Here is a tiny trained network, its code and every weight. The questions are about switching its units off for an input and a class, where a switched-off unit gives its printed mean instead of its output.

import numpy as np


def w(rows, s, z=0):
    codes = np.array(rows[::2]) - 128.0
    scale = np.full(codes.shape[1], s)
    scale[-1] = z or s
    return codes * scale


def norm(h):
    return h / np.sqrt((h * h).mean(-1, keepdims=True) + 1e-5)


def f(y):
    return np.maximum(y, 0)


def log_softmax(a):
    a = a - a.max(-1, keepdims=True)
    return a - np.log(np.exp(a).sum(-1, keepdims=True))


def net(x, mask):
    res = np.array(x, float).reshape(1, 8) / 4 @ E
    u = 0
    for l in range(3):
        y = f(norm(res) @ A[l][:, :-1].T + A[l][:, -1])
        res = res + np.where(mask[u : u + 5], y, B[l][:, -1]) @ B[l][:, :-1]
        u += 5
    return log_softmax(norm(res)[-1] @ U[:, :-1].T + U[:, -1])


A, B = {}, {}
E = w([
[65,160,101,78,201,158,59,84,53],'x0',
[71,167,148,154,30,149,118,166,182],'x1',
[159,125,244,146,116,100,3,92,96],'x2',
[63,69,119,164,42,131,254,151,84],'x3',
[108,148,115,54,92,212,143,85,117],'x4',
[66,86,159,82,120,108,133,136,148],'x5',
[124,65,79,121,45,165,102,75,145],'x6',
[143,141,124,116,189,125,92,159,146],'x7',
],0.0088)
A[0] = w([
[69,85,138,85,113,171,104,27,43,12],'0.n1',
[13,195,187,168,39,142,88,206,107,121],'0.n2',
[114,92,164,185,12,167,94,12,59,152],'0.n3',
[101,57,177,184,81,222,117,2,17,3],'0.n4',
[145,175,95,27,253,133,113,144,42,102],'0.n5',
],0.0065,0.0047)
B[0] = w([
[73,24,102,54,99,197,201,183,171,189],'0.n1',
[24,179,175,191,103,134,172,38,116,231],'0.n2',
[197,149,72,74,158,79,195,58,76,251],'0.n3',
[96,119,127,62,88,57,187,153,107,191],'0.n4',
[138,230,89,135,113,228,93,2,35,254],'0.n5',
],0.0081,0.0051)
A[1] = w([
[97,100,109,191,86,127,212,122,177,187],'1.n1',
[111,179,218,185,82,35,177,114,73,127],'1.n2',
[102,129,69,161,31,129,213,126,171,253],'1.n3',
[107,126,80,216,103,128,204,254,159,128],'1.n4',
[223,167,102,207,65,199,97,212,177,233],'1.n5',
],0.0091,0.0049)
B[1] = w([
[30,91,113,116,172,152,164,154,75,209],'1.n1',
[150,244,175,176,158,165,143,132,60,199],'1.n2',
[135,68,73,81,118,123,107,73,135,249],'1.n3',
[174,78,150,126,107,93,161,148,119,188],'1.n4',
[126,54,149,102,117,97,156,78,143,181],'1.n5',
],0.011,0.012)
A[2] = w([
[171,107,164,149,13,84,156,146,87,42],'2.n1',
[95,69,115,138,206,117,200,102,172,199],'2.n2',
[144,138,224,130,99,186,166,206,132,32],'2.n3',
[139,152,40,50,109,165,84,62,82,255],'2.n4',
[202,196,39,124,218,2,95,115,130,151],'2.n5',
],0.0077,0.0033)
B[2] = w([
[124,251,108,207,149,129,60,79,159,147],'2.n1',
[153,26,144,100,55,129,117,102,153,192],'2.n2',
[116,129,163,213,100,153,127,195,153,134],'2.n3',
[124,189,181,139,141,119,100,107,209,250],'2.n4',
[190,46,103,105,140,93,88,81,163,171],'2.n5',
],0.011,0.012)
U = w([
[120,133,75,191,79,163,144,224,184,2],'0',
[60,225,129,144,166,191,131,48,46,205],'1',
[142,171,242,211,156,62,187,209,83,109],'2',
[216,129,96,141,202,46,48,92,195,221],'3',
[78,140,145,92,55,164,113,148,219,72],'4',
[72,26,46,79,55,108,246,110,90,208],'5',
],0.012,0.0071)

Each question gives the input, the list of numbers given to net, and the class t.
The units are the neurons (one row each of A and B). Each row of codes is followed by its name. A weight is (code - 128) times the scale printed after its matrix; where a second scale follows, it is the last column's (A, B and U).
mask holds one flag per neuron, layer by layer. A switched-off neuron (its flag False) gives its mean, the last column of its row in B, instead of its output. The means were averaged over made-up inputs and are rounded, as every weight is.
A unit's drop is (log p(t) with every unit on - log p(t) with that unit switched off) / (log p(t) with every unit on - log p(t) with every unit switched off).
The circuit of an input: a set's keep is (log p(t) with only the set's units on - log p(t) with every unit switched off) / (log p(t) with every unit on - log p(t) with every unit switched off). Starting from the 12 units with the biggest drops (on a tie, the unit counted first), units are removed one at a time, each time the one whose removal leaves the highest keep (on an exact tie, the one counted first), for as long as the keep stays at least 0.8.
circuit, biggest first: the units of the circuit, biggest drop first
k most important neurons: the k neurons with the biggest drops, biggest first
top k neurons in layer l: the k neurons of layer l with the biggest drops, biggest first
drop of u: that unit's drop, to one decimal
input [-6,5,6,2,-7,-7,2,3], class 1: 3 most important neurons -> [1.n2, 2.n1, 0.n2]
input [3,-4,1,3,-5,-5,0,-3], class 3: 4 most important neurons -> [1.n1, 2.n5, 0.n2, 0.n3]
input [0,3,3,6,-4,7,-8,-6], class 1: circuit, biggest first -> [1.n2]
input [3,-5,-8,3,-4,-2,-8,0], class 3: 3 most important neurons -> [0.n5, 1.n1, 2.n5]
input [2,-8,-7,2,-1,3,-5,6], class 3: circuit, biggest first -> [2.n5, 1.n1]
input [6,3,-5,0,-2,-4,0,4], class 3: top 2 neurons in layer 2 -> [2.n4, 2.n5]
input [3,8,2,-4,-5,5,3,8], class 1: top 2 neurons in layer 1 -> [1.n3, 1.n4]
input [-4,2,5,8,-4,7,-6,-5], class 1: 2 most important neurons -> [1.n2, 0.n2]
input [5,8,-5,-5,-7,7,2,-4], class 1: 2 most important neurons -> [0.n2, 0.n1]
input [5,8,0,5,-7,-1,-4,-3], class 1: 3 most important neurons -> [1.n2, 0.n2, 1.n3]
input [1,7,2,-5,-7,8,2,3], class 1: 3 most important neurons -> [0.n2, 1.n4, 2.n2]
input [2,2,6,-1,-7,-6,-2,-1], class 2: 3 most important neurons -> [1.n2, 1.n3, 0.n5]
input [5,-6,6,2,2,5,3,-1], class 5: top 3 neurons in layer 0 -> [0.n1, 0.n4, 0.n3]
input [-6,6,1,-5,-6,8,4,3], class 5: circuit, biggest first -> [2.n4]
input [7,2,2,0,7,3,5,-1], class 5: top 2 neurons in layer 0 -> [0.n1, 0.n4]
input [-6,6,8,-4,-4,3,0,-4], class 1: top 2 neurons in layer 0 -> [0.n2, 0.n3]
input [-4,4,8,6,-1,1,3,8], class 1: drop of 1.n2 -> 0.2
input [1,8,5,8,-5,2,-2,-4], class 1: drop of 1.n2 -> 0.7
